Below are the code and all the weights of a small trained network. Each question names an input and a target symbol and asks about switching units off, where a switched-off unit gives its printed mean instead of its output.

import numpy as np


def w(rows, s, z=0):
    codes = np.array(rows[::2]) - 128.0
    scale = np.full(codes.shape[1], s)
    scale[-1] = z or s
    return codes * scale


def f(y):
    return y / 2 * (1 + np.tanh(0.7978845608 * (y + 0.044715 * y**3)))


def softmax(a):
    e = np.exp(a - a.max(-1, keepdims=True))
    return e / e.sum(-1, keepdims=True)


def log_softmax(a):
    a = a - a.max(-1, keepdims=True)
    return a - np.log(np.exp(a).sum(-1, keepdims=True))


def net(x, mask):
    ids = ['βδεηλξω'.index(c) for c in x.split()]
    T = len(ids)
    res = E[ids] + P[:T]
    u = 0
    for l in range(3):
        r = res
        for j in range(2):
            rows = slice(2 * j, 2 * j + 2)
            q, k, v = (r @ M[l][rows].T for M in (Q, K, V))
            z = softmax(np.where(np.tri(T) > 0, q @ k.T / 2**0.5, -1e9)) @ v
            o = O[l][rows]
            res = res + np.where(mask[u + j], z, o[:, -1]) @ o[:, :-1]
        u += 2
        y = f(res @ A[l][:, :-1].T + A[l][:, -1])
        res = res + np.where(mask[u : u + 8], y, B[l][:, -1]) @ B[l][:, :-1]
        u += 8
    return log_softmax(res[-1] @ U[:, :-1].T + U[:, -1])


Q, K, V, O, A, B = {}, {}, {}, {}, {}, {}
E = w([
[182,55,162,89,84,255,183,68,103,79,137],'β',
[140,208,72,89,162,162,91,146,142,79,210],'δ',
[144,111,94,127,37,62,160,148,134,213,60],'ε',
[149,178,95,137,24,148,80,133,39,102,76],'η',
[128,70,220,199,159,146,153,61,139,173,77],'λ',
[84,148,202,200,159,120,86,203,78,45,137],'ξ',
[155,158,104,111,182,126,61,72,170,195,106],'ω',
],0.0064)
P = w([
[169,110,91,65,190,87,229,144,37,128,84],'0',
[74,177,204,237,65,221,29,138,207,101,169],'1',
[185,120,131,76,154,76,143,79,71,135,124],'2',
[65,157,194,240,69,237,16,145,200,114,158],'3',
[185,123,125,81,159,80,157,83,64,127,108],'4',
[74,167,189,242,68,221,27,136,209,98,155],'5',
[175,125,119,84,156,76,167,81,61,128,115],'6',
[90,162,185,230,69,225,27,128,206,114,144],'7',
[180,129,116,87,161,70,165,77,55,133,105],'8',
[77,159,180,242,64,223,12,134,209,95,156],'9',
[177,132,116,86,156,82,166,97,48,134,90],'10',
[79,153,188,228,73,222,2,138,205,115,158],'11',
],0.005)
Q[0] = w([
[113,146,150,149,126,144,91,108,142,122,129],'L0H0',
[130,119,120,103,147,111,160,132,104,119,124],'L0H0',
[247,53,88,55,138,33,252,77,14,150,81],'L0H1',
[97,175,146,156,126,162,87,144,179,125,148],'L0H1',
],0.0022)
K[0] = w([
[78,129,134,142,151,95,155,149,107,115,132],'L0H0',
[209,128,128,102,123,181,99,55,160,117,144],'L0H0',
[200,87,83,29,156,56,208,95,54,141,5],'L0H1',
[101,148,166,203,117,167,102,145,173,120,183],'L0H1',
],0.0019)
V[0] = w([
[164,145,116,133,117,134,84,71,184,173,116],'L0H0',
[93,77,221,180,108,143,121,133,128,124,111],'L0H0',
[59,176,216,215,134,247,54,142,182,8,254],'L0H1',
[161,36,183,111,155,122,221,128,59,95,106],'L0H1',
],0.0027)
O[0] = w([
[111,126,112,118,114,109,73,62,163,176,128,163],'L0H0',
[112,62,253,206,85,168,102,99,130,91,83,201],'L0H0',
[50,197,224,150,169,243,29,132,177,26,226,255],'L0H1',
[168,45,154,85,126,153,222,117,26,69,93,124],'L0H1',
],0.0028,0.0011)
A[0] = w([
[198,122,48,22,87,139,173,117,75,88,128,197],'L0N0',
[143,134,140,125,155,91,148,161,47,79,106,252],'L0N1',
[77,123,165,177,87,176,84,127,186,151,119,233],'L0N2',
[128,127,125,139,101,143,103,122,164,147,122,215],'L0N3',
[170,184,25,36,196,61,125,120,119,153,148,211],'L0N4',
[210,46,166,86,178,116,200,63,104,177,76,220],'L0N5',
[153,100,56,92,92,2,187,169,99,199,77,39],'L0N6',
[40,189,153,167,110,162,78,179,170,86,185,35],'L0N7',
],0.007,0.0018)
B[0] = w([
[221,89,59,20,31,171,170,163,74,89,151,157],'L0N0',
[142,136,154,128,156,93,169,174,34,81,113,158],'L0N1',
[149,137,131,164,57,169,39,118,223,109,116,254],'L0N2',
[118,153,141,166,89,154,82,110,158,127,139,171],'L0N3',
[218,202,14,50,205,150,117,128,203,116,79,165],'L0N4',
[79,30,156,115,151,148,205,48,77,203,121,206],'L0N5',
[212,128,146,135,35,1,207,148,199,221,46,146],'L0N6',
[147,73,124,114,53,144,94,93,163,233,70,209],'L0N7',
],0.0052,0.0046)
Q[1] = w([
[1,215,135,141,245,76,128,117,137,83,192],'L1H0',
[46,170,119,135,221,101,130,121,140,104,168],'L1H0',
[143,135,134,136,96,140,123,117,141,125,125],'L1H1',
[141,110,120,129,105,145,127,120,135,135,119],'L1H1',
],0.0027)
K[1] = w([
[222,114,84,39,186,75,191,149,3,88,127],'L1H0',
[183,152,111,84,156,100,150,145,56,102,149],'L1H0',
[124,139,122,126,143,150,111,126,148,124,140],'L1H1',
[118,138,122,122,150,148,125,126,118,114,143],'L1H1',
],0.0027)
V[1] = w([
[154,81,134,100,112,128,175,150,18,102,122],'L1H0',
[190,100,102,66,183,94,220,184,2,77,123],'L1H0',
[93,92,147,96,162,180,147,134,57,60,187],'L1H1',
[60,122,203,185,125,182,117,137,83,58,170],'L1H1',
],0.0029)
O[1] = w([
[128,78,117,230,103,225,251,226,54,76,63,85],'L1H0',
[141,109,93,191,179,202,254,217,93,106,72,3],'L1H0',
[65,61,157,84,142,188,192,200,75,11,206,90],'L1H1',
[91,120,216,121,127,57,119,160,79,49,228,102],'L1H1',
],0.0027,0.0039)
A[1] = w([
[184,195,70,114,174,216,126,179,159,13,199,169],'L1N0',
[115,178,141,162,117,121,89,126,178,154,97,139],'L1N1',
[82,38,215,124,202,166,215,83,50,138,139,183],'L1N2',
[168,136,88,85,160,176,166,226,68,3,157,207],'L1N3',
[113,189,173,148,183,71,133,213,31,69,122,252],'L1N4',
[116,126,152,145,128,121,123,115,134,124,138,168],'L1N5',
[163,74,133,92,65,133,182,119,42,111,113,118],'L1N6',
[178,192,44,54,247,131,138,99,129,142,116,172],'L1N7',
],0.0051,0.0021)
B[1] = w([
[78,246,98,146,102,113,195,194,241,108,153,164],'L1N0',
[138,103,142,144,87,181,88,139,167,102,177,255],'L1N1',
[4,60,173,214,126,155,168,92,93,176,207,230],'L1N2',
[71,162,76,125,82,184,120,246,116,12,163,188],'L1N3',
[113,174,206,167,205,17,134,215,39,6,126,148],'L1N4',
[136,143,144,141,130,127,117,122,138,118,113,159],'L1N5',
[123,79,123,125,29,132,150,146,56,146,155,189],'L1N6',
[148,165,21,66,205,180,124,82,162,123,53,213],'L1N7',
],0.0043,0.0038)
Q[2] = w([
[74,118,204,226,133,161,77,78,158,177,113],'L2H0',
[86,119,108,73,196,72,255,121,53,125,145],'L2H0',
[134,78,160,164,51,234,61,19,232,220,138],'L2H1',
[90,86,104,83,196,85,204,136,90,149,137],'L2H1',
],0.0043)
K[2] = w([
[86,95,124,140,172,101,209,114,96,174,89],'L2H0',
[132,142,178,123,111,74,42,25,161,138,223],'L2H0',
[159,104,129,190,4,194,115,164,139,148,97],'L2H1',
[91,157,162,116,206,77,103,72,153,123,187],'L2H1',
],0.0047)
V[2] = w([
[155,226,66,70,119,187,84,209,159,3,167],'L2H0',
[213,159,46,52,155,155,136,61,174,213,54],'L2H0',
[226,181,110,113,150,12,157,143,123,166,21],'L2H1',
[105,50,89,118,99,159,185,174,42,92,103],'L2H1',
],0.0037)
O[2] = w([
[120,55,129,15,111,101,96,77,100,209,203,2],'L2H0',
[77,132,116,184,153,255,94,183,43,111,214,99],'L2H0',
[226,163,235,174,117,100,124,197,102,68,240,50],'L2H1',
[149,161,117,106,189,107,41,83,84,97,97,171],'L2H1',
],0.0042,0.0034)
A[2] = w([
[184,196,56,24,73,86,131,191,124,93,173,101],'L2N0',
[197,123,210,144,149,128,99,120,201,127,173,141],'L2N1',
[37,167,66,150,163,214,94,182,110,58,181,138],'L2N2',
[87,117,119,47,159,21,107,49,162,126,42,135],'L2N3',
[152,127,109,138,87,141,181,114,54,106,84,140],'L2N4',
[106,71,69,47,62,126,125,47,180,191,69,87],'L2N5',
[88,1,142,16,97,137,130,116,83,220,243,3],'L2N6',
[122,139,78,51,217,141,157,121,137,154,181,135],'L2N7',
],0.0044,0.0025)
B[2] = w([
[51,171,136,144,43,121,153,46,163,140,107,185],'L2N0',
[155,146,138,63,83,52,124,125,99,99,138,198],'L2N1',
[109,143,208,156,120,96,234,177,152,205,124,205],'L2N2',
[162,99,170,157,210,192,150,205,81,204,126,202],'L2N3',
[122,102,115,111,84,109,92,99,121,124,171,161],'L2N4',
[198,74,144,141,194,117,164,253,120,121,147,253],'L2N5',
[140,63,31,195,164,90,121,191,233,2,157,193],'L2N6',
[139,149,87,170,156,158,118,130,176,88,59,162],'L2N7',
],0.0048,0.0057)
U = w([
[177,130,93,109,248,202,82,136,90,142,72,111],'β',
[128,45,53,142,132,122,112,137,154,57,186,72],'δ',
[148,157,186,158,192,84,130,217,94,67,166,167],'ε',
[144,163,131,40,32,98,53,3,43,123,152,249],'η',
[108,185,82,155,86,109,163,125,229,42,62,94],'λ',
[201,109,182,87,74,84,198,200,157,215,128,26],'ξ',
[21,136,159,164,104,180,168,80,98,255,154,178],'ω',
],0.0038,0.0015)

Each question gives the input, a string of symbols that net reads in full, and the target symbol t.
The units are the heads (2 rows each of Q, K, V and O) and the neurons (one row each of A and B). Each row of codes is followed by its name. A weight is (code - 128) times the scale printed after its matrix; where a second scale follows, it is the last column's (O, A, B and U).
mask holds one flag per unit, layer by layer, with each layer's heads first. A switched-off unit (its flag False) gives its mean, the last column of its rows in O or B, instead of its output. The means were averaged over made-up inputs and are rounded, as every weight is.
A unit's drop is (log p(t) with every unit on - log p(t) with that unit switched off) / (log p(t) with every unit on - log p(t) with every unit switched off).
most important unit: the unit with the biggest drop
top k neurons: the k neurons with the biggest drops, biggest first
heads that matter: for each layer, one digit per head in row order, 1 if its drop is at least 0.15 and else 0, layers parted by /
input ξ δ β δ, target ξ: heads that matter => 00 / 10 / 10
input λ η η δ ε λ ξ ε, target λ: heads that matter => 01 / 10 / 10
input ξ δ ξ λ δ ω ω ξ ξ ω, target ξ: heads that matter => 00 / 10 / 10
input δ ω ω η, target δ: top 2 neurons => L2N6, L0N4
input δ δ ε δ ε, target ξ: top neuron => L0N6
input λ ξ λ λ η ε, target λ: heads that matter => 01 / 00 / 10
input λ ξ ξ λ ξ η η λ λ δ λ λ, target λ: heads that matter => 01 / 00 / 10
input δ ω ξ ω, target δ: heads that matter => 00 / 00 / 10
input λ η ξ ω β, target δ: top 2 neurons => L2N6, L0N5
input λ ε η ξ ξ β, target λ: top 3 neurons => L0N5, L1N2, L0N2
input λ λ ω δ, target λ: top 2 neurons => L0N5, L1N2
input η ω ω β ε β η ε λ ξ λ δ, target η: top 2 neurons => L0N0, L0N7
input λ λ ε η λ δ β ω δ ω, target λ: heads that matter => 01 / 10 / 10
input ε β ω λ δ ξ ω η β ξ ω ω, target ε: top 2 neurons => L0N6, L0N0
input ε β ξ ε ε λ δ ε, target ε: most important unit => L0N6
input β λ ε λ δ ω ε ε λ ξ, target β: heads that matter => 01 / 10 / 01
input ω δ ξ ω ξ β η ξ, target ω: top 2 neurons => L0N4, L0N7
input δ ω ω η η λ λ λ λ β ω δ, target δ: heads that matter => 00 / 10 / 10
input λ ε ξ ξ λ η ε ω ω ξ, target λ: heads that matter => 01 / 00 / 10
input ω ε λ ω λ ε, target ω: top 2 neurons => L0N4, L1N7
input λ ξ λ ω ε β λ ε η β, target λ: heads that matter => 01 / 10 / 10
input β ω ω λ λ ε ω ω δ λ, target β: most important unit => L2H1
input η λ ξ ξ λ λ ξ δ ξ ω λ ω, target η: heads that matter => 01 / 10 / 01
input ε ω β β λ ξ λ η δ λ ε δ, target ε: heads that matter => 01 / 11 / 11
input β ω ξ η η δ, target β: top 3 neurons => L0N0, L1N3, L1N6
input β ω λ ε ω λ λ ε β λ ω λ, target β: top 2 neurons => L0N0, L1N6
input ξ η ξ ω δ ε, target ξ: most important unit => L2H0
input ω ω ω η, target ω: heads that matter => 01 / 00 / 10
input η ω λ η λ ω δ, target λ: top 2 neurons => L0N4, L1N0
